Rows near named flat spaces through zero (a row that begins with a name and a colon came from that space):
q425-q543: [  39  175   62  -87   96  -23   99   46   54   10  131  -40   55 -136
 -106   98   49   22   19  -94  -79  -59  -33 -132   14   66]
q425-q543: [ 189 -156  160 -153 -151   45  -68 -151 -130   63  -38  100   89   29
   -1 -109  -69  316  -90  -66  129 -150  -91   75  230   45]
q75-q103: [  82  163  -98  -79  119 -140  321  224  276  263   28  149  108 -456
 -227  179   70   17  235 -456  -21  291  472 -193  184 -109]
q75-q103: [ -55  139    2   13  185  -65 -102  -85   57  135  131 -216  -32   38
  150  142  130  -19  -93   84   46   14  -84   90 -153   49]
q461-q24: [ 234 -306  -48 -158   69  136  -68  270   12 -115 -280  164 -132  -38
 -162 -290 -377   -8   26 -149  -37  -30  279   76  293 -140]
q461-q24: [  -8  205  -14  102  -28   -3  193   81   37  548  286   44 -141 -234
  166  250  260  173   82 -314  271  314  340  101   67   87]
q75-q103: [-166   42   53  -85  -10  159 -337 -267 -293    0   65  -83  -71  255
  173   28  -80   72 -180  305  -62 -251 -402   92 -151  101]
q425-q543: [ -39  255   82  -27   79   46 -118   -8 -119  329  274 -248 -125    5
  186  192  171  128 -155  103  150  -22  -32  245 -103  177]
q454-q281: [ -48  -51  -84 -183  109  -11 -155   76   78 -103 -194   65   45  -41
  -84 -104 -178    0   14   17 -178  -79  -52  -80  -12  -82]
q461-q24: [  -1   51   15  317 -411   37  200 -189 -228  194  215   61  -34  -30
   58  180  225   28   18  -46  248  189  161  117   10  196]
q425-q543: [ -43 -254  -70   64  150   -4 -203 -156   40 -283 -233  -94  -20  337
   75 -144 -215 -243  -54  284 -138  -79 -183    4  -92 -227]
q454-q281: [-182  -31   21    4  207  -65 -156 -329   58 -199 -132 -228  111  354
  207   14   31 -172  -68  353 -120 -145 -340   36 -241 -154]
q461-q24: [ 272  -38  187  117 -373  -81  236  -34   43  322  202    9  110  -51
  127   -5  182  417  -20 -188  352   80  106  137  203  151]
q425-q543: [-114  259   32 -127  114  -56   19   15   43    3   -1 -142   69 -127
  -80  140  167  -31   13   97 -106  -39  -19   21 -107   59]
q425-q543: [-141  254  -89  148  261  171   36  174  -33  -35  187 -117 -451  -77
  -30  192   59 -380   45   38 -156  119  117  -39 -162  134]
q70-q875: [ 136   72   -3   23 -203  -61  328  118  123  347   88  253  -75 -353
  -47  135   95  190  112 -462  113  241  461 -107  210  155]
q75-q103: [ 132 -156   61   64 -550 -233  178  -20  -21   21  -84  168  460  -69
 -170 -107   59  289   26  -22  168   40   49  -48  165  -66]
q70-q875: [  10  165  -29   16   78   -8  272  133   43  249  217  158  -74 -246
  -41  209   65  -34   93 -390   33  170  322 -196   89   31]
q75-q103: [  80  -78  116 -263   62  -76 -112 -115  -31  -66 -128   62  234  -69
 -140  -80   17  213  -43  -25   22 -142 -171  -32  156  -90]
q75-q103: [-174  364  -43  111  284 -199  155 -126  206   69  235 -333  189   21
   50  364  199 -280   34  120 -148   65  -65 -156 -297  -88]
q454-q281: [ 185 -158   44  -20   77  118  -20  188   19   57  -22   43 -212  -44
   53 -178  -11  115   12 -168  203   65  144  196  189   12]
q425-q543: [-104 -190  -17  140 -231 -195  -33 -183  -91 -235 -124   49  366  154
  -43 -102  140  -29  -18  196  121   10 -220  -25  -88 -169]
q461-q24: [  45 -127  -22  136 -242  -92  161  -30   88   82  -93  119   84  -26
   22  -37   70   83  101  -82  121  178  169   17   92  -70]
q70-q875: [-116  185    3  -74   52 -139  -67 -277   99  219   45 -226  289   52
  190  180  151  135  -29  123   28  -35 -144  122 -179  -15]
q425-q543: [ -64  342 -115   38   93   36  193  227   91  250  208  -18 -165 -323
  -78  263   85 -113  123 -224  -79  198  336  -63  -59  149]
q75-q103: [  16   79  -51   72    6   13  135  167   60    1  118   79 -114 -155
  -43   35   37  -67   52 -201  -10   81  128 -115  -22  130]
q75-q103: [  22 -118   15  -81 -242   99  -39  248 -172   10  -29  302  -81 -131
  -61 -205  -30  232   -7 -172  132  -18   45    9  142  111]
q70-q875: [ -25   76  -40   54   37   30  122  128   65  112  126   97 -137 -104
   47   61   30  -17   66 -203    6  104  122 -112   -4   58]
q75-q103: [ -40  -81  -25  184   13 -234   31 -296  209 -196 -119 -236  319  232
   44   23   94 -166   41  289  -48   37 -212  -21 -165 -228]
q461-q24: [   3 -138    1  112  -96   46  -80  -79 -184 -172   61    8   78  184
   22  -99  -60  -61  -76   99   78  -96 -190   13  -46  -16]
q75-q103: [ -27   48   74   77  -52 -169  122 -290  105 -212   39 -151  343  178
   24   66   73  -72  -14  158 -107 -152 -296 -169 -162  -27]
q461-q24: [ -26   16  -84 -176  184  117 -180  348   41  -32  -67   82 -215 -146
  -91 -143 -154   25   29  -66 -120  -23    6  -27   26    7]
q454-q281: [-241   69  -64    5  122 -209 -169 -317  128  -22 -183 -336  319  261
  162  115  101 -127  -36  451  -96  -22 -211  149 -295 -240]
q70-q875: [   5   85  112   24  -44 -129   68  -48   66 -178    2 -247  194  165
  -12   13   54  -72  -83  282  -94 -165 -167   -4 -133    2]
q425-q543: [ 241  106  198  226 -184   48  352   16  114  159  303 -157 -154   62
  173   75  124  110    5  -95  140   18   96   61   67  242]
q75-q103: [ -27  155 -100  108  194   18  184  232  183  -12  118  -29 -177 -139
  -48   98   16 -240  128 -156 -116  146  188 -145  -73   19]
q425-q543: [ -62  340  182    2 -102 -203  177 -400   42  203  308 -214  353   24
  160  337  327  187  -86   45   41 -126 -257  -92 -182  189]
q454-q281: [-396  422  -52 -279  549 -268 -310 -325  230   50 -158 -545  305   98
   77  353  194 -196  -71  550 -339 -105 -311   78 -433 -237]
q454-q281: [ 106    6   62  109 -278  184  204  162 -178  120  214  211 -212  -92
   31  -26   -2  121   15 -266  154   26  184   -1  134  255]
q461-q24: [  14  -83  -34  182 -417  102   32  -13 -366  255  178  225  -12  -68
   35   23   82  167  -28 -155  353  155  189  171  113  123]
q454-q281: [-255  311   36  192   89  -70   43 -532   15  122  251 -363   77  301
  370  397  232 -184  -88  290  -77  -63 -267   17 -407  114]
q75-q103: [ 207  245  118  151 -217 -145  312 -100  136  432  232 -296   87 -121
  139  282  280  167  -45  -73  246  150  360  290   17  251]
q425-q543: [ -84  156  -53   21   22   19  127   33  -59  123  171  127  -10 -176
  -59  169   75  -46   72 -212   -3   97  112 -156   -7   45]
q454-q281: [ 199 -204   43  -34   26  270  -85  330 -244 -266   34  141 -288   20
 -167 -282 -266  -71  -79  -94   28 -156   17   18  191   86]
q461-q24: [ -14  112  -30   32   99  -31  141   29  156  102   45  -65  -72   -9
   78  126  -23 -108   32  -68  -96   55  169  -65  -58   12]
q70-q875: [ 195 -128  -91  -70   48  -11  -21  204   73  128 -160   56    8 -260
 -209  -88  -56   69  102 -181  136  215  361  186  258 -141]
q454-q281: [  69 -332  -48   43 -208   56 -150  205 -116 -154 -158  227  -47   42
  -75 -335 -137  106   -3    2  131   25  -42   48  138  -86]
q70-q875: [ 310 -266   34 -114 -119  133   99  579  -71 -105  -29  391 -126 -248
 -331 -360 -264  171   71 -392   97    8  240 -142  430  -54]
q454-q281: [-122  285   57 -109  135  176  -68  -12 -104  109  137 -117 -286    1
   85  181   -7  -43  -74  102 -173 -128  -46   25 -114  218]
q461-q24: [ -88 -142   37 -262  332  -91 -398 -258  132 -166 -387 -246   78  263
  180 -139  -21   18 -144  365  -90 -196 -298  236 -131 -164]
q425-q543: [ 152  -38   71  -14 -102   84   61   34  -43  -49   30   46  -71  -35
  -64  -63  -77   68  -16  -80    2  -78   30   -2  113  132]
q454-q281: [   8  -93  -33  -48  267  -92  -33   94  317  -31 -224 -234   68  201
  151 -121  -99  -92   47  170  -66   15   45  138  -53 -302]
q461-q24: [  17  -39  -36   90  178  137  -73   81   43 -143   28 -119 -270  143
  112  -80 -103 -186  -25   71  -64  -43  -55   61  -98   60]
q70-q875: [-186  157  -10  192 -200    2   -4 -237 -132   46  216  -62   31  127
  154  171  131  -23  -48  162   -9  -28 -240  -54 -242  168]
q75-q103: [-148  186   22    6   75  -22   -1  -65  -44  -67  139 -106   88   48
    6  119   95  -87  -19  124  -92  -90 -215 -104 -172   22]
q70-q875: [ -34  148  -14 -327  173   83 -117  226  -29  -65  -80   93  -67 -262
 -237  -25 -105   44    7  -90 -209 -133   11  -97   53   84]
q70-q875: [  13  165  -15    1 -100  -34  199   63  -32  313  168  147   35 -318
  -72  190  188  134   89 -321  156  199  290  -26  111   91]
q75-q103: [-170  215   -3  104  156 -149  103 -472   89  -56  214 -189  301  159
  150  305  141 -185   -7   65 -135  -94 -317 -242 -302    0]
q70-q875: [ -59   72  -38   13  101  -47  -35 -108   13  -11   -8 -108   41  -15
    2   99   91 -103  -12   61   -9   31    0   56  -96    6]
q70-q875: [ -98  127   -8   -9  126   72 -102  -59 -143  170  113 -104 -158   25
  139  153   88  -60 -105   42   78   15   67  168  -97   97]
q425-q543: [  12  -40  -99 -117  129  183  -19  537  -30  -58 -172  119 -277 -198
 -188 -194 -128 -107  109 -105  -20  103  359  145  145  -74]
q454-q281: [ 177 -164   91  -15 -254 -222   53 -285   66   93 -104  -39  452   83
   -6  -25    3  254  -36   46  141  -29  -36   60  138 -143]
q425-q543: [ 189  207  133  115   49 -132  283  -63  247  299  222 -279    7  -73
   94  241  224   69   20  -74  116  139  193   85   47   71]
q461-q24: [ 201 -264   21   51 -201   47   50  109   18 -214 -161  116   -7   45
 -116 -263 -181   37   36  -24    9  -39   42    5  172  -20]
q425-q543: [ -45  290   35  169  -91 -219  289  -80  198  236  242 -182  183 -105
  108  277  348   37   50  -51   97  156   80  -26 -159  109]
q70-q875: [-119  -46 -110  222  -59   65 -210  107  -52  -46  -96 -243 -204  212
   99  -79   -2 -182  -29  442   25  113  -15  325 -177  -66]
q75-q103: [ 137 -118  -11 -132 -110   62   -3  289  -61  151   22  325  -68 -231
 -132 -142 -144  255   30 -335   96   49  164 -104  268    5]
q454-q281: [ -67   27   18  137   16   14  -77 -232  -74 -173  122 -114   -3  148
   79   45   94 -108  -64  151  -12  -87 -314  -33 -182  112]
q70-q875: [ 151  130  -47 -174  174  -19   63  242  220  234  -76  -65  -43 -333
 -176   64  -31   79  122 -182  -38  156  368  104  179  -46]
q461-q24: [ 166  -44   43 -104  388   92  -69  205  283   13  -85 -226 -325   90
  167 -127 -142  -42  -27    1  -62  -42   95  170   39  -19]
q454-q281: [-130  278  -99  260  -47  -59  202  132   43  159  323  -33  -54 -226
   22  220  344  -95  108 -155  136  266  111  -41 -184  169]
q70-q875: [ -53  107    1  129   38   23   24  -39   96  299  132 -130 -241   27
  349  111  227   74  -20  -46  193  156  110  236 -123  170]
q425-q543: [ -78   51 -112 -276  214   30  -61  312  124  -46 -271   70   24 -206
 -223  -91 -151  -46  151  -30 -213   23  179  -19   77 -205]
q461-q24: [  10  -33  -56  -27  215  109   58  234   44 -271  -68   50 -146  -14
 -153 -100 -179 -272   78  -57 -194  -44   71 -148   21  -79]
q70-q875: [ -84   94 -167 -320  333  213 -306  195 -139  170 -121  120 -324 -278
 -152   63 -224  -59  -11 -137 -156   34  260   82   89   18]
q461-q24: [-110  -57  -49   11  201  -98 -179 -138  138 -142  -70 -160  101  231
  141  -43  -42 -104  -47  217 -103  -79 -300  -48 -199 -154]
q454-q281: [  24  -91  -26   92 -176  -85 -133 -154  -47  328  -22  -77   81   42
  156   38  121  211  -52   96  285  181   86  313   40  -66]
q75-q103: [ -16   14   11   84   45 -160  153 -250  266 -122  -13 -134  234  165
  159   50   39  -81   35   29 -103  -68 -158 -137 -173  -28]
q454-q281: [  40  160  106  175 -174  -22  239 -192  -59  141  383  -14   71   27
  143  201  156   77  -44 -154  111  -34  -89 -138  -68  232]
q461-q24: [ -42   81  -33  113    2  138  101  230  -40   37  137   27 -264  -17
   66    7    1 -108   34  -77   13   63  141   13  -46  109]
[  18 -152    8  -79  -56  -70  -86 -163  -32   37 -192   23  196   72
   -7  -51  -39   96  -11   81   64    2   10  104   97 -183] | q425-q543
[  45  -30  -13 -245  138  -87 -128 -163  143  107 -233  -91  172   18
   18   24 -163   93  -34   55 -123  -82   54   72   50 -132] | q70-q875
[ -57  -13   48 -191 -107   -2 -275 -176 -171   98 -130  -68  132  106
   31   -8  -81  196 -145  265  -16 -163 -153  174   -2  -19] | q454-q281
[ -37  167   24 -139   47 -156  136  -76   47   73   26   34  296 -213
 -152  167  154   54   56 -142  -18   17   56 -132   27  -45] | q425-q543
[  76 -100   86   -1  -65 -158   48 -191  166   81  -43  -88  275  154
  183  -49   63  200  -14   27  122  -35 -119   56   11 -111] | q454-q281
[ -79  192   19   31 -105  -47  131  -57   44  -42  114  -50  137  -14
  -17  112   50  -15   32   43 -138  -82 -121 -155 -138  110] | q75-q103
[-117 -139  -31   75  -68  -59  -56 -142 -173 -496  -57  101  217  183
 -167  -95  -92 -260  -66  170 -159 -193 -337 -288 -142  -71] | q70-q875
[  27 -253   39 -274  253   19 -327 -156   49 -396 -319  -43  146  235
   -9 -291 -247   11  -84  195 -181 -331 -418  -19   -9 -164] | q70-q875
[  60 -256  -15  156 -367 -137   15  -26  -59   -3 -137  105  226   54
  -38 -153   68  135   15   73  239  137   52  122  103 -141] | q75-q103
[  89  -70  -25  -85   57  -14   41   45  123  -71  -71  161  -30 -140
  -97  -62  -93   32   54 -222  -88   -2   42 -181   97   28] | q425-q543
[ -20  -85  -29  -31   78  -76  -49 -123   15 -140 -111   35  109   13
  -73  -12   -7  -83   -4   12  -45  -14  -64  -80   -7  -93] | q75-q103
[-160  235   19   19  221   20 -159 -192  -51  121  119 -311 -142  105
  179  232  176 -118 -115  259  -17  -15 -119  185 -229   92] | q461-q24

Rows near named flat spaces through zero (a row that begins with a name and a colon came from that space):
q18q67: [ -41 -116  -29    6 -111   85  -19  -44  -11   34  -15    1    0  -48
   26  107  204  -44   16  -28  -53   16   37  158 -181 -139]
q310q419: [-170 -143 -199  -40  319 -162  -26  217 -142  -84  -84 -134  110  -91
  -51  189  -98  -44 -117 -106   90 -226  200 -155  215  256]
q803q277: [  83   11  -84  248   51 -279 -166   57   12  203  360 -260 -136 -104
 -139  -38 -125  203  -45 -161  116 -107  -64 -142  258  281]
q254q885: [-351 -275 -232   39  136  157  150  -53  -65 -333  -34  -49  210 -152
  213  154  -34   -9  124  128 -118  -10   92    9   20  118]
q310q419: [  78  141  148 -491 -134  -20  -47  120   96  141 -301   98 -164  -72
   34  161   72 -231 -176   48  164  -57   21 -247  -60  -24]
q803q277: [  22  100  -80   29 -162  -51  151   79  -18 -304 -130  101  297  163
  230  -58  -72   24   -1  190  -47  -93   45  -26  -97  -82]
q310q419: [  12  162  -27 -238 -221   88  105   41  111  -40 -265  210  211   59
  128   38   18 -127  -40  193   93   26  -28 -158 -184  -63]
q803q277: [-128 -321   30  -72  143   12  -31  -66   90  122  197 -119 -212  -76
  -74   74 -103   54   80  -47    9  -54   67  -60  105   97]
q18q67: [ 100  182   14  122   38   46  -51   20   -9  -40  119  -11   34   22
   90 -153  203   99   20  -15  -30  106  -97  177  -58 -114]
q254q885: [ 367  285  204 -264 -671   43   75   20   -9  240  -78   -2 -166 -115
  241  -83  236  162 -198  130  183  341 -229  -90 -312  -67]
q254q885: [  74 -122  -53  261   16 -116 -128  -34   54  129  384 -208 -158  -84
  -49 -173   34  243   90 -111   51   48  -98  119   86   71]
q803q277: [ -37  -97   93 -166   59  -67    7   -4  -11 -130  -33   31  -99  -14
   98  168 -190  -35   94   59 -116 -156   44 -179  136   63]
q803q277: [   2 -141  -20 -196   34 -205  -92  121 -115   -4  -96  -48 -134  -37
  -15  190  -54  -94  -22  -57  -20 -251   84  -54   67  -14]
q310q419: [  57   -1 -132  104 -154 -152   73   32  -84   38  125 -164   31   -3
  121  -13  -58  201  -53  -47   68    4   -1  -27 -128   41]
q803q277: [  92  241   59 -181 -148   61  144   29 -231  -18 -153  -37   30   30
  184    6    2  103 -156   46  -16  193  -65  -70 -130  -50]
q254q885: [ 109  282   22  138 -219   71  293  108  -74 -251 -239   98  313   64
  236  -66  120   21 -235   98   77  137  123   19 -234   38]
q18q67: [ -68   10 -178  -85  -76   16  194  138  -40  -43 -254   13  356   37
   71  -55   63  -63 -231  127  131  134  146  -45 -112   65]
q254q885: [   0  -30 -148  354  173 -228  149  -42 -102   78  210 -163   36    3
 -116 -135 -202   87  -66 -107   -9   68   62   72   75  222]
q310q419: [ -15    9 -423  154  259 -508 -218  291 -237  329  410 -513   -6 -103
 -191    2 -179  296 -227 -258  249 -249  -31 -212  339  380]
q803q277: [ -34  -27   31  262   65  142  182  -91   80 -247 -178  176  314  273
   -3 -211   38  -89   29   34 -134  138  204  273 -171 -228]
q310q419: [ 175  -55  -60  412  157 -213 -207  115  105  145  375 -315   -5 -104
  -83 -323   92  363  -47 -221  187  202    8   20  282  268]
q310q419: [ -94 -167   62  -58  234  115 -177  -57  189 -254   37  195  -37   25
   77   -1  127 -142  356   90 -211 -152  -32  193   75 -239]
q254q885: [ 177  -79 -111 -407   10 -340 -354  268   49  367   95 -219 -106 -172
   17   -4   66  157  -51  -36  214   36 -120 -313  268  156]
q803q277: [ -13  -58   19 -152   -1 -130 -153    7   36  484  197 -196 -368 -237
 -298  120   -1  -95 -189  -95  163  -57  -76 -163  195  250]
q310q419: [-271 -357  -69   16  207  183 -185  -43  199 -335 -118  152  195  -14
  -30   59  -54 -103  338   96 -116 -143   63  -39  272  -10]
q803q277: [  57  188 -125  -97  300 -320 -417  114 -123  115  126  -76 -122   46
 -143  106  -91  -38  139 -175 -108 -339 -186  -78  280 -100]
q803q277: [ 180  -40   77  538  -68 -199   68 -182  120  252  395 -199 -246   61
 -228 -347  -61  139  -70 -200   44  152   32  274  -65   30]
q18q67: [  54   82   59  -63   52   65   23   99  118  -96 -158   60  181   45
   69 -172   32   31  -72   72  111  178   61 -115   91   68]
q18q67: [-226   15 -336  189  133  -40  117  130 -288 -169   27 -145  313    7
    6  164 -205  144  -92  -39   55 -222   64 -134   81  243]
q254q885: [ 325  -30   92  -86 -355 -211  -15   22  204  291   53 -118  -41  110
   44 -386  -12  222 -108   46  183  347  -30  -77  -72  -65]
q18q67: [-188  -93 -344   79  421 -310 -198  185  -65   30  126 -194  174  -77
 -168  127 -254   19    3 -114   67 -286   56 -282  443  358]
q803q277: [ -35 -106    0  -67   93   28  -69  -70  107  149  126  -24 -144  -22
  -79  -64  -11    8   98  -26   32   42  -65   33    9  -40]
q803q277: [-143   49  -29  356   39   96  -10 -132   97 -153   89   86   97   48
 -130   35    2 -148   73    4 -131 -181   23  128   40  -21]
q254q885: [ 140  290  -53  115   -8  111  154  174  -81 -185 -145  117  417  118
  195 -165  107  209  -81   43  136  208    7  -12 -137   44]
q18q67: [-145  -29   94  -44 -110  141  181 -144 -182 -180 -222  147  -47  -49
   27  325  -18 -279  -14   79 -258 -121   77   80 -119  -62]
q254q885: [ -52   63  -12  354   49   91  148 -135  -49 -233   -5  160  196  133
   -9  -16  -13  -84  106   22 -220  -28   50  240 -109  -99]
q310q419: [-172 -159  -65 -240   17   35  -21    0   28  151 -198   14  -71 -132
 -163  185   12 -265  -97    0   83  -58   76  -86   13   62]
q18q67: [ -57 -219  -85   18  213   -5 -235   38  319  -39    6  103  130   90
 -103 -186  105  -85  217    5   39  -51   52  111  103 -155]
q310q419: [ 339  140  106   47 -312 -191  -49   63 -117  522  300 -280 -344 -176
  -80  -34  120  301 -263 -201  245  191 -138  -64  -85  194]
q254q885: [ 198  479  127 -233 -112  -57   29  173  -46   48 -135   60   -6   -8
   98    0   10  -25 -242   88  147    8 -113 -269   47  117]
q803q277: [ -75 -144 -145   45  119 -136 -151   88  -19   57   56  -76  -41  -36
 -154   86    3  -54   15 -118   62 -245   48   39   79   20]
q18q67: [-213  -46 -234  174  170   46   27   99  -29 -221  -42  -22  300   21
  -27   14  -53    0  -17   15   64 -155   98  -27  106  125]
q18q67: [  73  -31  -88  141  258 -223 -252   52 -128  133  378 -274 -150  -72
  -38  -89   61  216   73 -167  -95   -3 -115  116  237   29]
q254q885: [ 111  127   85  -92  141 -125 -195  122 -179   14  135 -126 -230   16
  -15   47 -109  185   25 -138   10 -196 -118 -112  208   18]
q254q885: [ 212  188   76   67 -139  -93   50    3   23  168   11  -15   51   66
   -7 -147  -16  103 -121  -23   63  221  -27  -73  -40   51]
q254q885: [ 107  -72   16  -10  149 -190 -240   38  -58  334  283 -186 -319 -124
 -186   33   13  116   26 -213   54  -51 -104   -4  167   96]
q18q67: [ -71 -152  -62   45 -115  -19    5   28  -87  -31   18 -153  -37  -58
   11   54   62   34  -98  -28   13  -67   79   70  -26   -7]
q18q67: [ -56   59 -261  -14  295 -152   18  184   64  -31  -44  -68  344  183
  -16 -237 -275  158  -36  -11  229   17   66 -245  155  145]
q18q67: [-107  302  -49 -177  -18  133  179   23  -74 -506 -578  416  511  275
  218  106  -78 -344   55  278 -249 -116   66  -40 -134 -273]
q254q885: [-166 -227 -388  140  433 -124 -120  236  118  -38   87 -137  416   31
  -75 -188  -66  178   46  -69  234  -11  139 -109  256  235]
q310q419: [  -6 -206  342  -77 -266  272  136 -301  133   64  -67   81 -314  -88
  -24    0   51 -122   31   83 -126  272   19  109 -122  -93]
q310q419: [  24   16  -77  181   24  -88   89   40  -35 -211 -106  115  209  139
   53  -36   33  -91   30   10  -94 -102  120  193 -133 -132]
q18q67: [ -75  140  -22   76 -140  122  251  -18  -48 -269 -256  146  262   74
   98  -12  -23 -144 -113  170  -45   26   80   26 -117   -7]
q803q277: [ -10 -105 -115  -40  -23 -124  -60   81  185  186   39  -96   30    4
 -153 -186  -87   17  -96   23  248   14   21 -135  120  128]
q254q885: [ 247  224  179  -79 -212   64   11  -56   81  200  109    6 -164   36
   45 -254    5  208  -10   34  135  277 -224  -50  -88  -45]
q18q67: [-201  -36 -217    5  456  -21  -70  110 -132 -297  -98   61  332  164
    7   31 -157  -20  164    5 -149 -192   65  -13  212  -39]
q803q277: [-141   88   67 -238 -259  121  189  -55  -51  -41 -297   46    8 -201
   48  237  -66 -266 -240  221  -15   62   20 -282   72  236]
q310q419: [  64  -77 -189  178  196 -292 -201  174  -55  283  332 -366  -68 -117
 -155 -114    6  263 -130 -236  208    2    3  -61  243  263]
q310q419: [  58  114  135 -213  190  -17  -81   64 -105  -82  -68   94 -113   59
  114  193   93  -86   66  -64 -168 -160   27   45  -49 -194]
q310q419: [  41  -87   40  -50 -132   53 -119  -30   80   81   90  -33 -151  -49
  -26  -60   11  117   99   -9   94   14 -124  -20   11  -34]
q254q885: [-202 -162   48  223  133  174  128 -261  113  -66    2  150  -18   14
 -147   76   16 -284  113    0 -220   -8  125  249  -99  -85]
q803q277: [ 102  -49  245 -131 -379  252  283  -89   54  -90 -159   90  -84 -143
  273  -30  115   76  -61  169   67  355   13  -22 -241   55]
q310q419: [-254 -302 -196   42   98  156  137    4  103 -244 -263  164  417   80
  -11  -15  -46 -131   92  133    5   20  205   36  -31    8]
q18q67: [  78   51 -122 -122  -13 -251 -153  174 -173  161  172 -211 -111   -9
   -6   97 -143  224  -52 -105  125 -230 -103 -205  110   91]
q803q277: [ -41   87   40  -19  171   24 -116  -42   -5   24  182    2 -141   81
  -68   57 -120   48  130  -60  -60 -203 -109  -42   86  -67]
q254q885: [ -20  104 -226  294  321 -197 -177  254 -144 -137  116  -57  277   62
 -106   56    9   74  -14 -141   17 -332   61    5  246  144]
q18q67: [ 172  136  -21 -130  224 -161 -417  209   52   22  198  -48    6   65
   19 -171   -8  252  197  -24   51 -103 -239 -158  369  -21]
q310q419: [  38 -192   -9 -216   97 -264 -238  165 -118  458  173 -359 -455 -313
 -209  231   58   44 -225 -282  223 -119   40 -169  200  275]
[-150 -100  -86  122  233  104  -45  -30   26 -162    8   79  116    8
  -23   47   32  -53  170  -31  -87  -83   38  111   34  -38] | q254q885
[-122 -405 -135   -6  200  -96 -245   70  175   25  153  -83   15  -92
  -86    4   48   11  174  -15   14 -124   66    1  247   70] | q310q419
[  12   97  -37   86  121   31  115    4  105 -211 -142  284  327  278
   29 -159  -24 -131  118  126  -98  -31   67  151 -123 -201] | q803q277
[-144 -310 -110 -122  -71   27   17  -53   50  -24  -14  -64    2  -47
   58    1  -41   11   89   89   -8   29   27    9  -27  -45] | q254q885
[  88  258  151  -11 -240  212  304 -128   88 -269 -291  317  221  236
  198 -213  -34 -100   27  247  -85  214  -23   92 -292 -241] | q254q885
[ 177  278  184 -321  -65   51  -57   45  -40   52 -163  117 -106  -20
  125   55   50   -2   -4   27   15  110 -147 -159  -30  -63] | q254q885
[  11 -184 -100 -254  -65  -62  -82  141   79  167  -47  -94   23 -129
   29  -35   90   58  -67   49  202  113    8 -136   52  105] | q803q277
[ -57 -133 -101  -21  117 -175 -266  126   27   46  201 -179 -170 -164
  -56  101   70    6   24  -76   52 -275  -27  -39  232   96] | q254q885
[ -20  225  254  -93 -275  511  205 -173   -4 -317 -400  471  166   60
  216  227  277 -254  109  189 -229   97  -22  171 -413 -318] | q18q67
[ 173   24  375 -149 -342  217   54 -280  260  267   12   70 -371  -35
   -5 -203  182  -76  -20   76  -18  415 -110  135 -227 -223] | q310q419
[  25  -75 -114  536   58  -60  201  -63  -74 -148  205  -71  234  153
   23 -174 -163  284   71 -102  -40   78  110  155  -85   84] | q18q67
[  68 -294  -87  -15   50 -413 -310  -10   96  630  431 -361 -518 -194
 -404  -51  -93   33  -52 -235  180 -109  -90  -35  242  173] | q254q885
[  53    2  106   83  -79  -11   49 -144    2  -48   28   63  -74  158
  -31 -100 -130  -12   96   30 -154   -4  -34  113  -48 -173] | q254q885
[ -53  145   55  -74 -211  220  260 -127   -3  -85 -228  191  129  108
   43  -34  -85 -118  -52  184  -21  126  -31  -12 -206  -86] | q310q419
[ 110  202  -38  252  264 -122  -48  110 -118 -144  168   32  159  182
   -1 -141    8  107   61  -46 -118 -122  -30  167  100  -57] | q310q419
[  26   -1  -46  276  112  -20   93   26   96 -153   47   -3  216  143
   14 -260 -122  161   28  -15   80   90   90   13   47   76] | q18q67
